Here is a tiny trained network, its code and every weight. The questions are about switching its units off for an input and a target symbol, where a switched-off unit gives its printed mean instead of its output.

import numpy as np


def w(rows, s, z=0):
    codes = np.array(rows[::2]) - 128.0
    scale = np.full(codes.shape[1], s)
    scale[-1] = z or s
    return codes * scale


def softmax(a):
    e = np.exp(a - a.max(-1, keepdims=True))
    return e / e.sum(-1, keepdims=True)


def log_softmax(a):
    a = a - a.max(-1, keepdims=True)
    return a - np.log(np.exp(a).sum(-1, keepdims=True))


def net(x, mask):
    ids = ['ΓΔΘεημξφ'.index(c) for c in x.split()]
    T = len(ids)
    res = E[ids] + P[:T]
    u = 0
    for l in range(3):
        r = res
        for j in range(2):
            rows = slice(2 * j, 2 * j + 2)
            q, k, v = (r @ M[l][rows].T for M in (Q, K, V))
            z = softmax(np.where(np.tri(T) > 0, q @ k.T / 2**0.5, -1e9)) @ v
            o = O[l][rows]
            res = res + np.where(mask[u + j], z, o[:, -1]) @ o[:, :-1]
        u += 2
    return log_softmax(res[-1] @ U[:, :-1].T + U[:, -1])


Q, K, V, O = {}, {}, {}, {}
E = w([
[235,139,22,115,128,93,216],'Γ',
[46,11,161,145,245,231,21],'Δ',
[138,24,10,103,14,193,236],'Θ',
[232,53,67,11,2,19,15],'ε',
[68,123,34,63,11,239,58],'η',
[223,222,191,139,143,81,38],'μ',
[121,222,224,18,109,192,40],'ξ',
[49,238,64,198,55,190,175],'φ',
],0.0046)
P = w([
[74,129,99,182,98,74,147],'0',
[214,123,132,3,98,245,27],'1',
[207,134,126,16,108,246,38],'2',
[205,109,102,26,106,222,57],'3',
[205,83,79,19,103,186,49],'4',
[194,69,76,19,85,176,45],'5',
[192,42,57,3,63,145,35],'6',
[194,28,40,13,62,132,33],'7',
[192,24,32,12,52,114,20],'8',
[169,8,6,23,43,103,37],'9',
[169,10,6,20,32,81,22],'10',
[161,16,6,26,28,66,27],'11',
[161,62,20,27,44,52,24],'12',
],0.0041)
Q[0] = w([
[106,222,42,93,12,30,178],'0.h1',
[157,145,27,7,8,97,33],'0.h1',
[20,17,235,241,252,172,116],'0.h2',
[228,227,19,11,8,88,98],'0.h2',
],0.0043)
K[0] = w([
[228,125,47,133,46,15,216],'0.h1',
[225,6,79,20,13,9,38],'0.h1',
[3,233,147,247,248,251,250],'0.h2',
[242,20,41,10,2,15,15],'0.h2',
],0.0042)
V[0] = w([
[245,2,4,3,15,186,8],'0.h1',
[145,101,37,222,149,2,245],'0.h1',
[39,252,254,254,251,10,253],'0.h2',
[7,82,44,243,156,251,227],'0.h2',
],0.0042)
O[0] = w([
[194,18,21,7,21,132,64,249],'0.h1',
[142,234,72,245,27,2,243,98],'0.h1',
[68,245,247,250,252,75,191,1],'0.h2',
[41,34,23,248,219,228,251,65],'0.h2',
],0.0042,0.012)
Q[1] = w([
[253,24,2,6,5,240,13],'1.h1',
[5,236,249,245,253,19,236],'1.h1',
[10,251,249,246,235,17,247],'1.h2',
[244,11,29,6,18,238,6],'1.h2',
],0.0043)
K[1] = w([
[25,12,116,150,220,35,63],'1.h1',
[222,241,135,111,37,222,194],'1.h1',
[237,253,75,72,15,143,208],'1.h2',
[20,8,165,187,232,102,53],'1.h2',
],0.0043)
V[1] = w([
[139,20,6,77,9,159,194],'1.h1',
[247,155,16,200,56,2,241],'1.h1',
[4,27,13,162,68,247,119],'1.h2',
[13,240,79,255,169,86,253],'1.h2',
],0.0043)
O[1] = w([
[96,18,177,84,231,252,204,221],'1.h1',
[235,5,238,238,221,9,253,99],'1.h1',
[8,56,27,113,239,255,71,187],'1.h2',
[61,93,53,204,190,8,169,3],'1.h2',
],0.0043,0.013)
Q[2] = w([
[243,2,11,8,9,244,13],'2.h1',
[20,248,246,250,236,64,218],'2.h1',
[13,248,251,251,237,7,245],'2.h2',
[244,9,8,5,17,204,47],'2.h2',
],0.0043)
K[2] = w([
[140,64,43,233,89,28,251],'2.h1',
[122,177,201,15,161,247,3],'2.h1',
[136,47,145,116,220,250,71],'2.h2',
[109,210,121,153,43,6,191],'2.h2',
],0.0033)
V[2] = w([
[242,66,232,128,177,9,232],'2.h1',
[222,18,110,11,138,227,218],'2.h1',
[11,43,16,213,248,225,255],'2.h2',
[192,23,48,19,27,238,9],'2.h2',
],0.0042)
O[2] = w([
[237,31,244,254,73,98,185,138],'2.h1',
[78,103,254,31,48,158,160,216],'2.h1',
[2,53,213,63,151,82,46,98],'2.h2',
[189,158,140,11,178,124,230,254],'2.h2',
],0.0042,0.012)
U = w([
[158,23,243,233,75,98,145,168],'Γ',
[137,137,51,106,251,78,162,70],'Δ',
[104,253,96,89,4,101,75,34],'Θ',
[218,88,223,123,146,137,254,107],'ε',
[54,144,125,131,252,250,136,237],'η',
[33,42,244,97,169,54,186,10],'μ',
[241,146,86,229,94,95,135,173],'ξ',
[64,70,62,173,181,33,79,253],'φ',
],0.0041,0.0025)

Each question gives the input, a string of symbols that net reads in full, and the target symbol t.
The units are the heads (2 rows each of Q, K, V and O). Each row of codes is followed by its name. A weight is (code - 128) times the scale printed after its matrix; where a second scale follows, it is the last column's (O and U).
mask holds one flag per head, layer by layer. A switched-off head (its flag False) gives its mean, the last column of its rows in O, instead of its output. The means were averaged over made-up inputs and are rounded, as every weight is.
A unit's drop is (log p(t) with every unit on - log p(t) with that unit switched off) / (log p(t) with every unit on - log p(t) with every unit switched off).
The circuit of an input: a set's keep is (log p(t) with only the set's units on - log p(t) with every unit switched off) / (log p(t) with every unit on - log p(t) with every unit switched off). Starting from all 6 units, units are removed one at a time, each time the one whose removal leaves the highest keep (on an exact tie, the one counted first), for as long as the keep stays at least 0.8.
circuit, biggest first: the units of the circuit, biggest drop first
unit that matters most: the unit with the biggest drop
heads that matter: for each layer, one digit per head in row order, 1 if its drop is at least 0.15 and else 0, layers parted by /
input ε ξ ε φ ξ φ η ξ, target ε: unit that matters most	1.h1
input ξ ε Θ, target Θ: circuit, biggest first	(1.h1, 0.h2, 0.h1)
input ξ ε Γ, target Θ: circuit, biggest first	(0.h2, 1.h1, 0.h1)
input ε φ φ Γ φ ε, target ε: heads that matter	00 / 10 / 01
input μ Θ φ η ξ ε φ μ ξ ε Θ φ, target ξ: heads that matter	11 / 11 / 11
input φ φ Γ ε ε ξ μ, target φ: heads that matter	11 / 01 / 01
input φ η ξ ε Γ Θ ε, target φ: heads that matter	11 / 01 / 01
input ξ Δ ξ φ ε ξ ε ε μ η ε Θ, target Θ: heads that matter	11 / 10 / 00
input φ Δ η ε Δ ξ φ μ, target φ: heads that matter	11 / 01 / 11
input η φ Γ φ ξ ε Δ Γ, target η: circuit, biggest first	(1.h2, 1.h1)
input η Γ φ Θ φ, target η: heads that matter	01 / 01 / 10
input ε ξ ε φ ε, target ε: circuit, biggest first	(2.h2, 1.h2)
input φ Γ ε ε ε ξ ξ, target φ: heads that matter	11 / 01 / 01
input η Δ φ Δ ξ, target η: circuit, biggest first	(0.h2, 1.h2, 2.h1)
input ξ Θ Γ, target Θ: circuit, biggest first	(1.h1, 0.h1, 2.h1)
input ε μ ε φ ε ξ φ ε Θ, target ε: circuit, biggest first	(2.h2, 1.h2)
input η φ ε Γ φ ε Θ ε η ε φ φ, target η: heads that matter	01 / 11 / 10
input Γ ε μ ε ε ε ε ξ, target Γ: heads that matter	11 / 11 / 11
input φ Δ φ ε Γ Γ ξ Δ Γ η ε ξ Θ, target φ: heads that matter	11 / 01 / 11
input φ φ ξ ε ε φ φ ε Θ φ, target φ: circuit, biggest first	(0.h2, 0.h1, 1.h2, 2.h2)
input Δ ξ μ Θ μ ε ε Δ Δ Δ ξ, target Δ: heads that matter	11 / 01 / 11
input μ ξ Δ ε Δ Θ, target ξ: unit that matters most	0.h2
input η ξ Γ, target η: circuit, biggest first	(0.h2, 2.h1, 1.h2)
input Γ ε Δ ε ε φ ε φ Γ ξ Δ, target Γ: unit that matters most	0.h1
